Each row is followed by its tier, which names the range that a hidden value of the row falls in. A new part has a new value, new ranges and new names.
[-107  234  222   95 -280   -5  -55   23  351 -205  117  -69 -239 -155
 -146   99 -181  188   12   68   16  162 -163  -64 -114 -107  -82    4
  113  -52   34 -174 -190   14   66 -128  -75 -273 -273  149  -54   -3
 -171 -149   -9   45 -290   40  137]
z464
[ -12   69   42  163  -74 -112 -116  -82  -32  -76  213  -87   66   -9
  111 -154   85 -179   66  341   20  222   77  -24  -10 -243  -25  -24
   98  -30  256   49  -47   93 -119  -84  -24  174   36  265  195 -156
 -103  -44   39  -68 -108  193   14]
z996
[ 118 -166 -102 -196  238  293  238 -104 -265 -108 -265   19   50  -17
  111 -106  -27  -24  130   27 -104 -335  188 -184   34   85  132  123
 -111  -10  163  266  174 -149  -94  -23  222  226  189  -91  170   42
  309  148  -66   30   66   20  -59]
z166
[-198  121  160   50  112  -55 -221 -270 -151   21  431   98  -23  -69
   75   10   68  -22   27  269 -162  418   -3  145 -252   31 -115 -202
 -357 -290 -170  139  159 -203  150 -285  -32 -204 -156  -31 -165 -172
 -130  109   60  -52  -75  -53 -230]
z996
[  40    7   81   85  120   75   39 -121 -158 -173   49  168   -7   14
 -113    1   -6  -90  -39  212 -123   70   88   19  -52   52 -185  -22
  -16 -152  158   19   49 -226    8 -130   60   75   12   64  209  -73
  -36  -40   60  -97  -79  -11  -25]
Z594
[  47  113  -13  -53  -27  111  126  -14   63   54   50 -112  -80   29
  129  -59 -137  227  150  -65   -1 -132   13  -37  -56  209 -165 -150
    7   13  -18  -44  206  -81   64   -5  129 -223  -30 -147  169  -20
  201  135  -15  369  105   22  112]
z248
[ -89  234  344 -159  -98   62  178 -208    3   14   57  -79 -227 -114
  -27  -10   83   95  -11 -151 -129  240   49   18 -116 -225  103  343
 -297  116   81  280  -93  -84 -242 -175 -151 -183   40 -188 -170  358
  -96  235 -257   14 -228 -104 -150]
Z626
[  20  100   36  -64  156   50    8   20   38  -69 -136  -26   18   56
 -121   54 -139  225   77 -102  -43 -196   42  194    3  348 -311  -57
 -129  -19 -255 -173  102 -129  179   18  107 -191  -26  -84   93  178
  242 -127   76  216   32 -205  250]
Z594
[ -72  -31   76 -156  206  -40  -55 -172 -177    2   22  -69  131   13
   99    0   18   61  205  101  -24  -44  124  -68   21   91  -37  -36
 -264  -38  -12  139    3  -20   99 -218  267   61   83  -12   44 -171
   78   36   56  -65 -114 -182 -113]
z767
[   5  198   20   47  -45   94   62  -34  -55  -40   33  155 -132  -22
   19  -84   34  -88   39 -122   38  -76    7  -72 -146  -51  -53  -94
   80   85  223  -46   90   58  -27  -84  -58 -111 -108   61  144  114
   26   -4  -58  169  -97  140   84]
Z626
[ -14  -15  150  -12  -31 -245  210 -162 -151 -100   -9    7  -86  -29
 -184    9 -129  144 -124  187 -187  -96    5   81  -89 -262  -63  241
 -151   55  208  -52  165  159   -2  -25   74 -211    7   13  208  357
 -113   78  -43  173  -61 -222   55]
z690
[ -16  124  140   71  -18  285   19    7  125 -342   72 -107 -131 -189
 -115  -53 -161  100  -59   77  206   -4 -162  -86 -112   15  -19  -89
  139 -250   66  112   31 -200   10 -163   66  106 -227  -44  -25   31
  140 -184 -131 -105 -105  -15  346]
z690
[ -85  120  -25   36   53  446    5   49   84    7 -206  112 -104  -84
  -92  -10  -41   75   94  105  108  -22   -5  -45   82  145  -17 -199
   35 -129  -53  105   32 -103   37  -46  122  298  -30  -81  -63 -242
  188   17   65  137    3  170  305]
z393
[ -77  -78  126 -144  264  132   50  -68  -49 -107   17   -6  122   40
  212   51   45   74  226  240 -258   14  173 -120   -2  244  -42   30
 -249 -185  -87  280   55 -190  192 -188  341  103  196   49   -9  -66
  247   65  125 -136  -39 -163 -212]
z166
[ 238 -211   42 -169   72  221  449  -46   60 -264 -333 -138 -114  -56
  -13  -32 -178   38  184   43 -376 -164   60  -78   52  175  -86  368
  -82 -115   93  162   11 -254   -4   45   98   23  195  -23  177   19
  206  151  134   54  102   -1 -209]
z393
[ -78  -84  149 -102   44  -57  -77  -70  196 -201  -80 -185   25 -154
 -128  -34   -6  140  -41  233  -22  100  -67  -48  159   24   31   93
 -104  -62 -227   81 -142  -16   27  -28  138  150  -23   18 -148 -208
   67   79   62   21  -52 -155   20]
z248
[ -19   86  312  -91  182   89  181 -236 -225  -53  177  -91 -170  -14
  121 -130   63   77   48  -84 -179  206  125 -121 -114 -146   86  217
 -350   -1   82  246  -31   15 -271 -199    5  -89  -49  109  -55  267
  -35  178 -209   -7 -179  -62 -161]
Z594
[-125   85 -114  -11 -353  -61  104  -55  219 -316   79 -162  230 -237
   44 -186 -233  -88   54  -25  200  -49  117  142 -143   23  -22  -72
  -55 -194   65   33  442   64  146  158 -239 -232 -326 -167   49  -85
  170  -89  -87  211  143   25   98]
z996
[ 238   77 -185  111 -278  -59 -134  -92  364 -218 -123 -163   86 -140
   23 -109   -3  -79  292  -34  124  -76   87  379  -51  163 -222 -141
  -11 -119 -214 -330  -63 -219   83  -65 -206  -93 -103   41  135 -232
  205 -113  139  112   52  248  141]
z393
[ -29  151   52  -99   48  291  246  137   -7   83 -128  -22  104  206
   31   88 -154  242  106 -180  -40 -169  250   -6  151  317 -253   81
   13   50   99   57  165  -14   61  115  203  -67   75 -124  165  111
  186 -107    9  295   82  -69  197]
z248
[  98   61   69  191  -43  363  156   -9  128 -174  -96  -67 -213   74
   26  -97   10  174  -76   68  -88  104   59   85 -116   33  -16  112
   51 -260   -7  113   20  -65  -92   -3   33   63  -61  132 -107  193
  231   99 -104   97  -53  219  203]
Z626
[-121   87  -76  -94 -182  181   94   43  180 -140  -91  -72   50  -92
 -124    5 -220   21   60 -159  171  -87   23  -11    5  108  -49   -1
   25 -147   76   89  202   27  199   66  -40  -79 -173 -252  -56 -196
  100 -123   28  164  -24    7  141]
z996
[-147  147  -47  -12   89  326  131  113   55  -24 -178  -22 -157  -67
 -175  -32 -201   90  104   13   26   81  -97 -146  -18  175  -88 -130
  -56 -154  -57   49   68  -90   98  108   -9   71  -53 -100 -104 -258
  118   -9   56  103  -89   12  191]
Z594
[  19   83   77  -11 -112  224   39   16  220 -393  170 -240  226  -26
  148  -40  -32   19  -43 -149  128   18  253  108  -96  170  -70  157
   -1 -335  -72  154  147 -156   65   -1  -43  -72 -200   -9  -62  163
  311 -285 -156 -132   -7  -20  133]
z166
[  90  114    6 -163 -144 -367  201 -112   39   86  -13 -215 -111   67
 -118   59  -93  127  281 -221  -72   -7  -72  -40  -59  -74 -214  160
 -205  198  209 -169 -116  -71  114 -178   10 -402  209 -260  158 -103
 -188   73   72   76 -298 -249 -221]
z464
[ -33   98   85 -223  117 -118   44 -112 -129  149    8  -72   37   59
  -78  109   -1   46  193 -153  -78  -48  106   23   32   44 -163  129
 -289   87   12   -6  -30   18  105 -128  106 -138  139 -148   86  -67
  -65  -14  100   73 -134 -238 -100]
z393
[ -25  111  140  105  -19  531   93  -66   18 -181  160 -125   10  -44
  161  -80  -78  160 -191  109  -24   57  436   87 -129   38   97  133
  -72 -397 -137  165  253   -5 -302  203  -55   65 -285  207   16  250
  320   22 -323  150  115  232  316]
z248
[-139  204  129  113 -115  121   58  102  276 -347 -115   75 -111 -207
 -133   17  -82  124   48  177   79   20 -217  -58 -123    4  -24 -116
   56  -98   60   27  -31 -168  182 -198   68   28  -99    8 -133  147
  127 -190  -25 -131 -205 -100  266]
Z626
[-121  149 -150  -34 -367   76   38    4  312 -198  -19 -136  196 -234
   35 -161  -80  -81  -35 -110  378  -13  107   55  -10   24  -31 -117
   78  -54  -14   -9  249  -26   62  157 -242  -85 -194 -300   55 -168
  228  -67 -111  114   30   69  199]
z767
[  90  122  -25  179 -187  203  250   63  112  -93  -84   17 -254  -24
  -82  -97 -105   84  -88   19  -27   47 -139  -23  -71  -85 -120   20
  214  -28  211  -88   77   -1  -50   67  -91  -96 -108   32   96   71
   -6   35   -3  252   12  240  198]
z87
[-121   71  -70  -50  -51  143  147   55  134 -232  -22 -117  -55 -152
 -159  -98 -209   32  -58 -127  190  -19 -147  -91  -91   56  -46  -53
  -17 -197   -5   70  249  -19  188   70  -76 -100 -194 -264  -92  -74
  168 -108  -21   77  -64 -108  210]
z996
[  97  -31   59  -72  -19   80  305   44  202 -152 -134 -190  -28  -31
   -8  -33   -5  101   90   85 -209   29    8  -18   55  106  -91  229
  -88 -111  -27  120   25 -139   58   46  104   48  172  -63   -6  -28
  191  117   95  102   93  -80  -50]
z767
[ 161  138 -141   85 -146   73 -140   -4  201 -146   68 -157  208  -30
   92 -144   72 -133  216 -100  251  -57  123  233   26  174 -163 -179
   89 -128  -31  -70   70 -143   41  -77  -64  117  -98  -23   90 -249
  215 -199   54  129  138  222  227]
z464
[-115   86    4 -258  -87 -208 -225  -37   75    5 -113 -170  176   -6
 -177  191   46  136   56  -33  162  -43  -13 -134  117  -11   42  131
  -40  189   28   22 -308 -145   98 -145  173   -7  165 -244 -164 -309
 -122  -76  -69 -194 -367 -302 -135]
z166
[ -14   93  122   98  -92  397   86  -16   72 -296   70 -113   25 -105
   70  -17 -186  193 -118  111  100   -1  186  -21  -72   47  -12   40
   78 -269   30   58   90 -134 -146   22   24   10 -285  127   64  119
  168 -176 -228  -43  -26  111  288]
z393
[ 159   40   97  -33   64 -113   99 -219 -163  186   59  -20 -137   54
   -4  -27   73   36  120    9 -201  -22  110  117    0  -95 -160   95
 -202   91   49 -129   -5  106 -113 -105   59 -107   80   79  267   -8
  -98  215  107  321   45   52  -54]
z87
[  22   67   83  121 -193  210    6  -39  186 -262  -83   21 -231 -197
 -142  -95 -149  100 -146  136  103   45 -208  -37  -18  -71  -15  -60
  271  -19   94  -20  -47 -142 -101  -54  -78   -2 -238   -3   17    0
  -15   15  -84  114  -55  206  219]
z512
[  98   46   60  118  -71  336  258   11  116 -205  -73  -27 -305   -3
  -54   14  -76  262 -147    9 -154   23  -28 -117 -185   -7   31  150
   41 -237   27  -17    0  -98  -69   10   50 -131 -155  121 -110  135
  113  103 -143  102 -120  128   93]
Z626
[ -31  205   95   36 -256   71   80   30  190 -120   79  -58 -190 -136
 -233   59 -154  123 -178 -151  145   74 -192  -10  -49 -145 -130   77
  149    0  104 -153  -27    1   23  -27 -153 -260 -269 -122  -12   46
 -175 -176  -49  131 -135   18  223]
z767
[ -58   31   41   -7   78  167  -10 -168 -214  -68   63  195  -41  -40
 -157   67  -51   13 -172   50   10   12  103  -33  -56  -28  -64  -15
  -81 -110   97   11   97 -147  -37 -110   19  -46 -128 -105   95  -66
  -90  -29  -60  -31 -153  -24   25]
z996
[ -22   59  190 -132  121   53   38 -110  -32 -110   11  -14  117  -81
   47   38   50   18  174  216  -92 -168  228  -33  -19  104   10   27
 -163  -93   43  186   71  -96    4 -144  280  202  128   34  172  -11
  217   79  -31   10   24 -175   24]
Z626
[ -94  -49 -138  -74 -157  159  211  -32  158 -290 -145  -94   22 -161
  -44 -170 -219   21  -20 -189  239  -87   12 -146  -25   52   25  -46
  -18 -150   44   39  240   81  138   96  -82 -113 -265 -207  -26 -186
  200  -18  -50  106  -78   11   94]
z512
[ -89  235   36   84 -230   43   38   67  165  -47   39  -33 -174  -97
 -130  -27 -184   66  -54  -74  105  145 -168   -8  -31 -115 -179  -27
  155   97   96 -194  -19   56   15   53 -231 -273 -214  -14   59   41
 -160 -165   15  167 -138  122  207]
z166
[ -18  -16   19 -118  108  -99   -4 -160 -192  156   -2  -12   66   85
   -3   27  -31    9  186   46  -84  -79  118  113   67  -13 -150   47
 -202   39   75   34   99  130  130 -124  161  -31  118  -66  179  -74
  -42   30  184  175    2  -69  -29]
z690
[  53  118   57  142 -168  392  120  -39   76 -174  -12 -139   63   66
  194  -78  -52  188  -45   74  -14   32  378  135 -101   73   31  141
   30 -238   46  132  123  -80 -236  115  -14   16 -144  170    6  203
  258   23 -293  102   37  253  188]
z393
[-117  207  164   90  -51   97    4   57  190 -287  -62  -35 -153 -109
 -143  -86 -105   82   48   69   78   87 -152  -90 -102   28  -11  -76
   76  -57   78   63  -74  -50   17  -88   -5   31 -146   95 -120   67
   79  -89  -99  -16 -227  -34  213]
z464
[ -10   79 -173  108 -303  -31   22  -61  122 -255   20 -335  284  -59
  137 -168 -238   62   60    3  207   32  155  359 -152   61 -173    5
  -66 -236  -37  -64  289  -39  113  140 -232 -274 -238  -69   34   71
  190 -236 -100   27   70   63  189]
z87
[  66   61  186  -14   29  -90  -18 -115  -28   96   -2   36  -73   96
   13   99   49   78  170  182 -340   91  115  120   64  -16 -176  174
 -114  125   42  -56 -179  -38  -43 -140   91  -88  169  193  154   63
 -149   75  162  134  -63   50 -149]
z248
[ 138  109   88  -42  -69  103  138   83  269  -71   27 -327  -93   43
  181   -9   69  199  176 -119  -59    9  -59   -4  -26   22  -54  207
  -10  -44  -50   79 -112  -48   67 -137  133  -78  119   13 -102  194
  212  -52   25   58  -44   16   84]
z87
[ -44  241   38   58 -105  110  -51  -55   57  -72   60  142 -196 -139
  -56 -152   83  -95  -82 -109  207  -59  -55  -53 -123 -173   72 -142
  127  123  141   -7   97   67 -131  -86 -138  -16 -147  -63   78  187
   87   43 -164  200 -130  162  268]
z996
[   9   34   -2 -127  117  -88   83  -77 -121  153    9   -7   16   62
    3  -25   33  -77  157   16 -168   34   58   52   65   37 -201   66
 -166  101   40   36   93  -22   81  -23   25  -59  221 -130  185  -63
  -10   92  196  172   41  -59 -117]
z248
[ 152  198   56  -56  -50   55   20   34  103   99   82 -299  -71  162
  108   15   42  272  167 -245   15 -133    3   91  -72   92  -69  103
    3   18  -17   15   -9   33   14 -100  182 -155   21  -32  -86  159
  157    9  -97  320   35   15  169]
z393
[ -12   46   12  166 -118 -163  -47  -78   38  -94  152  -39   29  -35
   27 -143  148 -162  -18  305   22  283  -32  -18  -10 -243  -57  -26
   73  -36  202   10  -57   46  -24 -100  -41  130   46  148   94 -215
 -124   20   82  -79 -116  122  -44]
z767
[ -74  185  127   -1 -154  232  103   78  226 -283  -23   -9 -118 -177
  -89  -45 -116   66 -103  -92  127   10  -78 -157  -40   11   -5   17
  175    1   86   27   -3  -97  -52   12  -97  -75 -223  -33  -26  109
   80 -119 -154   44 -120   37  194]
z166
[ 117   34   21  -83  -15 -120   75 -143 -100  190   31   -8  -13  147
   62  -51  134   15   68  -51 -109    5  113   47  101  -33 -150   99
  -37  230  155   10   18   -7  -82  -79   74  -87  216 -136  222  -20
  -55  226   56  276   20   40 -140]
z248
[-173  139   96   12   70  223   48   91  140 -279  -17   62  -85 -192
 -146  -43 -117   25  -24   85   74   11 -170  -92  -83  101  -27 -133
    2 -184  -45  133  157 -104  175  -56   35   73 -160  -75 -124   54
  191 -146   10    6  -48 -102  266]
z464
[ -59   50   61 -159  194 -122  -30 -118 -261   36   -1  -78  236   65
   -1   -5  -72    0  245   64  -26 -165  200   83   43  106 -120   10
 -239   33   99  105  136   48   76  -84  206   61  103  -19  180  -35
   56  -75   40   86   24 -222   25]
Z594
[  10  143   50  -67  -93  131   92    5  171    8  -24 -173  -76  -12
  176   14  -54  293  169 -125    4 -135   70  -23  -65   60   -7   31
  -95   19  -97  -52   20   73   38  -65  126 -214  -66   24  -24  161
  209   20  -67  234  -49   28  144]
Z626
[ -10  -37   79  -31  -78 -167 -145 -123  241 -108 -119 -233 -181 -164
 -143  -88   41  253  -40  146   69  -28 -189  -39   24 -175  186   33
  -73   24 -238  -93 -197  237  -31  -66  139   41 -131  118 -226 -135
   56  230  -40  235 -131  -36  144]
z767
[ -96  109  -54   12   63  392  -14   80   24  104 -113   74    0   18
  -12   41 -131  158   83  104   90  -43   55  -27  147  224 -158 -213
   77  -62  -53   24  103  -96   84   22  161  145  -15 -112   77 -226
  144  -63  114  208   65  135  297]
z248
[  32   97   48 -127   49 -178  155 -110  -57  220  108 -121  -97  133
   41  -11   92   70  194 -182  -80  113  -10  -56   -3  -13 -208   54
 -230  116   74  -21  -23   42  104 -175   97 -216  201 -191   96 -127
  -72  165  132  149 -151 -149 -179]
z767
[  80  -10  -28  114   40 -139   91  -66  -35 -127   47  -95 -124   56
  -24 -149  116 -151   82  149 -197  249  -37  -94 -128 -176  -11  131
  -95 -110  165   15 -103   25  -35  -54  -64   34  111  234  -16 -152
  -76   92   81  -93 -222   82 -204]
z996
[ -12  279   39  -65  -51  128  228  178   55  167   12 -226  101  243
  173   95 -111  290  269 -255  -81  -76  197   70   -2  221 -243  135
  -98   41   66  -15  110   93  115   75  137 -266   65    4   26  197
  133 -176   -4  292   45  -62  144]
z767
[  43   25   71 -101   41 -214   51 -178 -156  204   88    2   30  101
  -25    7   17  -41  194   22 -234  -27  165  159   58  -17 -175   99
 -225   82  103  -26  125  197   38  -44   78 -116   81   23  218 -122
 -142  159  199  405  127   -7 -145]
z996
[ -32   92  166  -96  -84 -151  157 -249 -147 -124   68 -101 -124 -128
  -89 -183  -26  -36  -27  -59  -28  102  -87   53 -156 -280  108  217
 -205   95  267  275  137  -18 -165 -147 -151 -152  -31 -225  -65  280
 -108  195 -230   83 -104 -116 -114]
z996
[  58   84    2   13 -105   70  119   69  253  -99  -77 -246  -30    8
  228 -176   -1  148  212  -22   41   10  -72   25   48   37  -59   32
   44   94   16  113   15  -40   32  -86   57  -33  124  -65  -14  209
  270   -6   19  131   -2   88  147]
z996
[-106  228   -7  -77  -40  135   99  153  126  118   23 -109   66  104
  297  -46  -39  173  270  -64  -50   10   50  -89    0  254 -132 -107
   12  128   14  113  145  -45  128   36  111 -175  102  -78   -9   49
  222   27   12  266   69   35   11]
z248
[  97    4   43  143  -53  440  226  -59   50 -189   24  -23 -270  -88
   72 -111 -153  176 -146   81  -81   28   -3   -8 -149  -11  -16   30
   73 -266   -5   43  193  -98 -119   31  -37  -95 -241   69   51  187
  181   96 -106  196   85  277  210]
z393
[  61  193   83  -86   27  -88 -187  -86  152   -8  130 -185 -134 -183
   81 -191  220  102   27 -189  153 -167  -43  -57  -99  -72  195 -123
 -104  152 -318 -164  -48  245 -200  -32    8  -57 -244  183 -117   78
  233  189 -209  430   41   53  230]
z393
[ 134   35   11  -30  -77  131  240   46  215  -65  -91 -280 -150  -15
  100  -91  -36  155  185  -62  -84   -8  -82    1    0  -17  -33  178
  -39  -48   -6   76   -5   -7   29  -39   58  -39   93  -31  -44  107
  191   53   59  175   35   87   96]
z393
